Here is a tiny trained network, its code and every weight. The questions are about switching its units off for an input and a class, where a switched-off unit gives its printed mean instead of its output.

import numpy as np


def w(rows, s, z=0):
    codes = np.array(rows[::2]) - 128.0
    scale = np.full(codes.shape[1], s)
    scale[-1] = z or s
    return codes * scale


def norm(h):
    return h / np.sqrt((h * h).mean(-1, keepdims=True) + 1e-5)


def f(y):
    return np.maximum(y, 0)


def log_softmax(a):
    a = a - a.max(-1, keepdims=True)
    return a - np.log(np.exp(a).sum(-1, keepdims=True))


def net(x, mask):
    res = np.array(x, float).reshape(1, 6) / 4 @ E
    u = 0
    for l in range(4):
        y = f(norm(res) @ A[l][:, :-1].T + A[l][:, -1])
        res = res + np.where(mask[u : u + 6], y, B[l][:, -1]) @ B[l][:, :-1]
        u += 6
    return log_softmax(norm(res)[-1] @ U[:, :-1].T + U[:, -1])


A, B = {}, {}
E = w([
[139,86,60,33,118,141,154],'x0',
[87,145,60,143,168,183,28],'x1',
[219,127,123,124,254,117,122],'x2',
[171,182,72,158,102,131,151],'x3',
[129,127,126,129,125,125,127],'x4',
[100,183,136,95,139,41,88],'x5',
],0.0079)
A[0] = w([
[149,138,128,134,215,121,124,55],'L0N1',
[139,164,242,231,138,126,105,1],'L0N2',
[55,211,130,115,251,179,216,87],'L0N3',
[95,67,81,195,144,229,254,98],'L0N4',
[150,167,153,190,113,62,68,132],'L0N5',
[49,131,138,222,208,83,115,136],'L0N6',
],0.0051,0.0064)
B[0] = w([
[162,81,73,200,216,54,171,158],'L0N1',
[156,120,246,118,2,103,10,173],'L0N2',
[184,71,147,159,111,57,148,151],'L0N3',
[167,134,197,142,141,230,110,251],'L0N4',
[188,134,113,65,60,140,137,232],'L0N5',
[142,87,161,149,70,149,62,253],'L0N6',
],0.008,0.0026)
A[1] = w([
[139,140,160,148,144,80,166,18],'L1N1',
[185,210,77,161,71,126,142,183],'L1N2',
[104,151,80,154,126,134,56,39],'L1N3',
[132,103,158,125,134,168,118,20],'L1N4',
[82,231,128,69,147,4,80,2],'L1N5',
[106,79,182,104,124,111,87,89],'L1N6',
],0.011,0.0028)
B[1] = w([
[140,91,137,129,119,114,132,160],'L1N1',
[76,150,184,75,205,129,130,254],'L1N2',
[94,65,76,151,142,121,104,199],'L1N3',
[111,137,124,129,157,174,152,178],'L1N4',
[188,105,120,159,106,250,186,233],'L1N5',
[88,185,139,87,215,152,172,220],'L1N6',
],0.013,0.005)
A[2] = w([
[166,113,78,70,131,140,134,75],'L2N1',
[131,133,179,227,128,145,79,201],'L2N2',
[147,116,173,124,91,81,201,114],'L2N3',
[140,75,80,42,120,161,142,157],'L2N4',
[1,87,132,142,28,118,187,2],'L2N5',
[242,11,117,132,184,58,121,28],'L2N6',
],0.0096,0.0048)
B[2] = w([
[91,126,223,100,49,75,133,170],'L2N1',
[198,141,157,2,72,83,143,237],'L2N2',
[117,4,6,124,175,109,58,196],'L2N3',
[164,198,204,96,63,76,73,254],'L2N4',
[150,198,132,224,144,90,150,187],'L2N5',
[145,205,142,252,182,92,124,196],'L2N6',
],0.0099,0.006)
A[3] = w([
[34,170,131,163,62,118,157,116],'L3N1',
[100,158,107,179,83,154,175,109],'L3N2',
[65,178,154,100,193,107,161,166],'L3N3',
[158,101,179,106,164,133,222,162],'L3N4',
[141,42,91,132,129,53,154,52],'L3N5',
[125,116,74,136,156,156,8,253],'L3N6',
],0.012,0.0014)
B[3] = w([
[227,119,169,173,255,28,160,183],'L3N1',
[239,185,162,246,253,168,101,154],'L3N2',
[20,185,54,110,161,115,199,209],'L3N3',
[54,143,27,163,52,166,85,254],'L3N4',
[31,65,69,185,53,148,34,155],'L3N5',
[81,70,87,162,50,85,191,189],'L3N6',
],0.0072,0.0084)
U = w([
[192,158,143,206,200,72,137,144],'0',
[201,107,113,159,49,250,153,100],'1',
[82,32,33,186,45,81,67,98],'2',
[166,150,208,51,33,27,74,110],'3',
[59,141,90,106,185,169,185,81],'4',
[128,142,114,148,94,126,111,254],'5',
],0.012,0.0081)

Each question gives the input, the list of numbers given to net, and the class t.
The units are the neurons (one row each of A and B). Each row of codes is followed by its name. A weight is (code - 128) times the scale printed after its matrix; where a second scale follows, it is the last column's (A, B and U).
mask holds one flag per neuron, layer by layer. A switched-off neuron (its flag False) gives its mean, the last column of its row in B, instead of its output. The means were averaged over made-up inputs and are rounded, as every weight is.
A unit's drop is (log p(t) with every unit on - log p(t) with that unit switched off) / (log p(t) with every unit on - log p(t) with every unit switched off).
The circuit of an input: a set's keep is (log p(t) with only the set's units on - log p(t) with every unit switched off) / (log p(t) with every unit on - log p(t) with every unit switched off). Starting from the 12 units with the biggest drops (on a tie, the unit counted first), units are removed one at a time, each time the one whose removal leaves the highest keep (on an exact tie, the one counted first), for as long as the keep stays at least 0.8.
circuit, biggest first: the units of the circuit, biggest drop first
k most important neurons: the k neurons with the biggest drops, biggest first
top k neurons in layer l: the k neurons of layer l with the biggest drops, biggest first
input [0,3,-6,-7,2,0], class 4: circuit, biggest first : [L1N6]
input [-3,-3,-8,-6,2,-5], class 0: circuit, biggest first : [L2N5 L3N1]
input [-4,4,4,-8,-1,-6], class 4: 2 most important neurons : [L1N6 L1N5]
input [4,0,7,-2,-5,8], class 1: 2 most important neurons : [L1N5 L3N1]
input [8,-4,4,-5,-4,-6], class 3: 4 most important neurons : [L2N4 L1N5 L2N1 L1N2]
input [3,3,5,7,-6,5], class 4: 3 most important neurons : [L1N2 L2N2 L3N3]
input [7,5,7,-7,7,-1], class 0: top 3 neurons in layer 2 : [L2N6 L2N2 L2N4]
input [2,-8,-7,5,-1,3], class 2: 2 most important neurons : [L2N3 L3N5]
input [8,6,-1,-7,5,5], class 3: top 3 neurons in layer 2 : [L2N4 L2N1 L2N3]
input [-5,-2,-5,-6,-1,7], class 1: 2 most important neurons : [L1N5 L1N2]
input [1,-7,-7,1,-1,3], class 0: top 4 neurons in layer 3 : [L3N1 L3N2 L3N4 L3N6]
input [-5,-4,1,6,5,3], class 4: 3 most important neurons : [L1N2 L2N4 L0N5]
input [8,5,-7,-1,4,-5], class 3: 3 most important neurons : [L2N4 L2N6 L1N5]
input [6,0,-3,8,4,-1], class 4: circuit, biggest first : [L1N2]
input [5,7,4,2,-3,-1], class 2: 2 most important neurons : [L3N6 L1N3]
input [6,-8,7,-4,-6,7], class 2: 2 most important neurons : [L2N3 L3N4]
input [4,-8,4,-1,-4,4], class 2: circuit, biggest first : [L2N3 L3N5]
input [4,-7,-3,8,8,-1], class 4: 2 most important neurons : [L1N2 L3N3]
input [-6,-8,-6,-7,1,2], class 2: top 2 neurons in layer 1 : [L1N2 L1N1]
input [-8,4,0,5,3,-5], class 3: circuit, biggest first : [L2N2]
input [-4,5,5,-8,5,1], class 4: circuit, biggest first : [L1N6 L3N3]
